Below is a small trained network, with its code and all its weights. Each question gives an input and a class and asks what happens when units are switched off, that is, made to give their printed mean instead of their output.

import numpy as np


def w(rows, s, z=0):
    codes = np.array(rows[::2]) - 128.0
    scale = np.full(codes.shape[1], s)
    scale[-1] = z or s
    return codes * scale


def norm(h):
    return h / np.sqrt((h * h).mean(-1, keepdims=True) + 1e-5)


def f(y):
    return y / 2 * (1 + np.tanh(0.7978845608 * (y + 0.044715 * y**3)))


def log_softmax(a):
    a = a - a.max(-1, keepdims=True)
    return a - np.log(np.exp(a).sum(-1, keepdims=True))


def net(x, mask):
    res = np.array(x, float).reshape(1, 5) / 4 @ E
    u = 0
    for l in range(3):
        y = f(norm(res) @ A[l][:, :-1].T + A[l][:, -1])
        res = res + np.where(mask[u : u + 5], y, B[l][:, -1]) @ B[l][:, :-1]
        u += 5
    return log_softmax(norm(res)[-1] @ U[:, :-1].T + U[:, -1])


A, B = {}, {}
E = w([
[181,102,116,209,5,199,53,161,219,142,18,105],'x0',
[125,122,128,131,96,147,117,121,128,99,166,124],'x1',
[64,197,143,85,37,23,211,174,245,90,144,246],'x2',
[254,203,239,132,60,109,185,56,159,209,169,129],'x3',
[118,129,106,141,114,155,126,139,146,131,162,119],'x4',
],0.0078)
A[0] = w([
[63,156,143,100,142,80,192,154,132,114,179,151,82],'0.n0',
[191,141,152,156,149,143,117,115,90,179,165,75,122],'0.n1',
[80,142,122,60,248,106,172,134,53,99,230,118,201],'0.n2',
[154,129,167,128,115,117,149,122,142,164,152,113,5],'0.n3',
[130,158,163,85,197,107,185,73,97,185,245,137,118],'0.n4',
],0.012,0.0027)
B[0] = w([
[166,121,56,47,140,109,141,149,102,101,151,163,196],'0.n0',
[99,73,172,120,162,185,195,96,129,125,78,133,181],'0.n1',
[67,107,133,143,165,178,97,49,192,207,128,157,250],'0.n2',
[115,245,132,186,175,145,91,88,188,131,172,215,149],'0.n3',
[211,115,147,144,99,37,163,167,36,42,168,40,214],'0.n4',
],0.012,0.017)
A[1] = w([
[224,187,156,146,88,200,108,96,146,187,81,145,88],'1.n0',
[114,136,91,185,169,125,42,200,44,84,75,68,26],'1.n1',
[116,80,94,76,79,141,149,236,111,92,68,92,54],'1.n2',
[38,207,169,157,67,101,190,242,205,56,52,181,7],'1.n3',
[187,208,130,67,20,91,99,114,195,251,156,169,14],'1.n4',
],0.013,0.0021)
B[1] = w([
[121,154,133,73,87,204,138,214,158,103,65,148,229],'1.n0',
[190,105,87,196,150,95,173,132,173,52,131,65,184],'1.n1',
[93,156,62,195,168,140,25,141,136,97,66,73,207],'1.n2',
[78,127,222,131,122,132,78,54,54,255,228,140,254],'1.n3',
[199,84,122,152,184,53,220,50,90,104,133,46,225],'1.n4',
],0.012,0.0099)
A[2] = w([
[156,167,177,132,84,181,61,107,129,149,145,108,203],'2.n0',
[50,88,37,11,128,92,158,156,200,85,113,226,2],'2.n1',
[41,79,112,138,208,172,76,100,167,154,107,99,246],'2.n2',
[95,186,83,51,93,19,167,139,205,94,201,248,171],'2.n3',
[7,40,24,67,138,80,52,117,90,212,138,128,75],'2.n4',
],0.014,0.002)
B[2] = w([
[102,82,106,89,167,116,150,112,125,114,153,182,159],'2.n0',
[188,65,177,100,128,199,197,98,101,94,82,84,188],'2.n1',
[136,167,104,138,101,72,101,138,138,119,168,141,244],'2.n2',
[139,185,76,85,126,124,162,252,170,127,98,147,196],'2.n3',
[64,118,177,158,96,192,81,119,138,157,71,163,249],'2.n4',
],0.019)
U = w([
[30,103,156,202,150,136,3,57,131,181,142,166,156],'0',
[116,89,136,61,130,240,161,188,168,116,22,180,252],'1',
[206,85,205,124,171,96,212,23,77,165,179,89,134],'2',
[186,186,68,76,179,32,177,241,122,100,168,137,4],'3',
[165,138,33,207,155,113,60,188,176,41,92,71,35],'4',
],0.011,0.0015)

Each question gives the input, the list of numbers given to net, and the class t.
The units are the neurons (one row each of A and B). Each row of codes is followed by its name. A weight is (code - 128) times the scale printed after its matrix; where a second scale follows, it is the last column's (A, B and U).
mask holds one flag per neuron, layer by layer. A switched-off neuron (its flag False) gives its mean, the last column of its row in B, instead of its output. The means were averaged over made-up inputs and are rounded, as every weight is.
A unit's drop is (log p(t) with every unit on - log p(t) with that unit switched off) / (log p(t) with every unit on - log p(t) with every unit switched off).
The circuit of an input: a set's keep is (log p(t) with only the set's units on - log p(t) with every unit switched off) / (log p(t) with every unit on - log p(t) with every unit switched off). Starting from the 12 units with the biggest drops (on a tie, the unit counted first), units are removed one at a time, each time the one whose removal leaves the highest keep (on an exact tie, the one counted first), for as long as the keep stays at least 0.8.
units of the circuit, in order: the units of the circuit, biggest drop first
unit that matters most: the unit with the biggest drop
top k neurons: the k neurons with the biggest drops, biggest first
top k neurons in layer l: the k neurons of layer l with the biggest drops, biggest first
drop when u is switched off: that unit's drop, to one decimal
input [-1,5,-1,5,-4], class 2: unit that matters most : 0.n4
input [4,5,1,1,-1], class 2: units of the circuit, in order : (0.n1 1.n4)
input [1,5,7,-7,8], class 0: top 2 neurons : (0.n2 1.n3)
input [1,-7,-5,-7,3], class 4: top 3 neurons : (1.n1 0.n2 1.n3)
input [7,5,1,-2,5], class 0: top 4 neurons : (0.n4 0.n2 1.n3 0.n0)
input [-2,3,0,3,4], class 2: top 3 neurons : (0.n4 2.n3 0.n1)
input [4,-1,0,0,7], class 4: top 4 neurons : (0.n3 1.n2 0.n1 2.n4)
input [6,-3,3,-4,5], class 0: top 2 neurons : (1.n3 0.n4)
input [2,-6,-4,0,0], class 4: top 2 neurons : (1.n3 0.n2)
input [0,-4,7,1,2], class 3: top 2 neurons : (0.n0 0.n1)
input [1,7,4,-2,2], class 0: top 2 neurons : (0.n2 1.n2)
input [5,-4,0,0,7], class 4: top 2 neurons : (0.n3 1.n2)
input [-7,-8,8,1,-8], class 3: top 2 neurons in layer 0 : (0.n4 0.n1)
input [-2,-3,1,6,0], class 3: unit that matters most : 0.n3
input [1,8,4,-2,-3], class 0: top 2 neurons in layer 0 : (0.n2 0.n4)
input [3,4,8,0,-5], class 0: top 2 neurons in layer 0 : (0.n2 0.n3)
input [-6,2,2,3,-6], class 3: top 2 neurons in layer 0 : (0.n4 0.n0)
input [2,-3,-7,-2,-1], class 4: drop when 0.n2 is switched off : 1.8
input [-1,5,-2,5,4], class 2: drop when 0.n4 is switched off : 1.0
input [6,-7,3,7,-6], class 2: drop when 1.n4 is switched off : 1.0
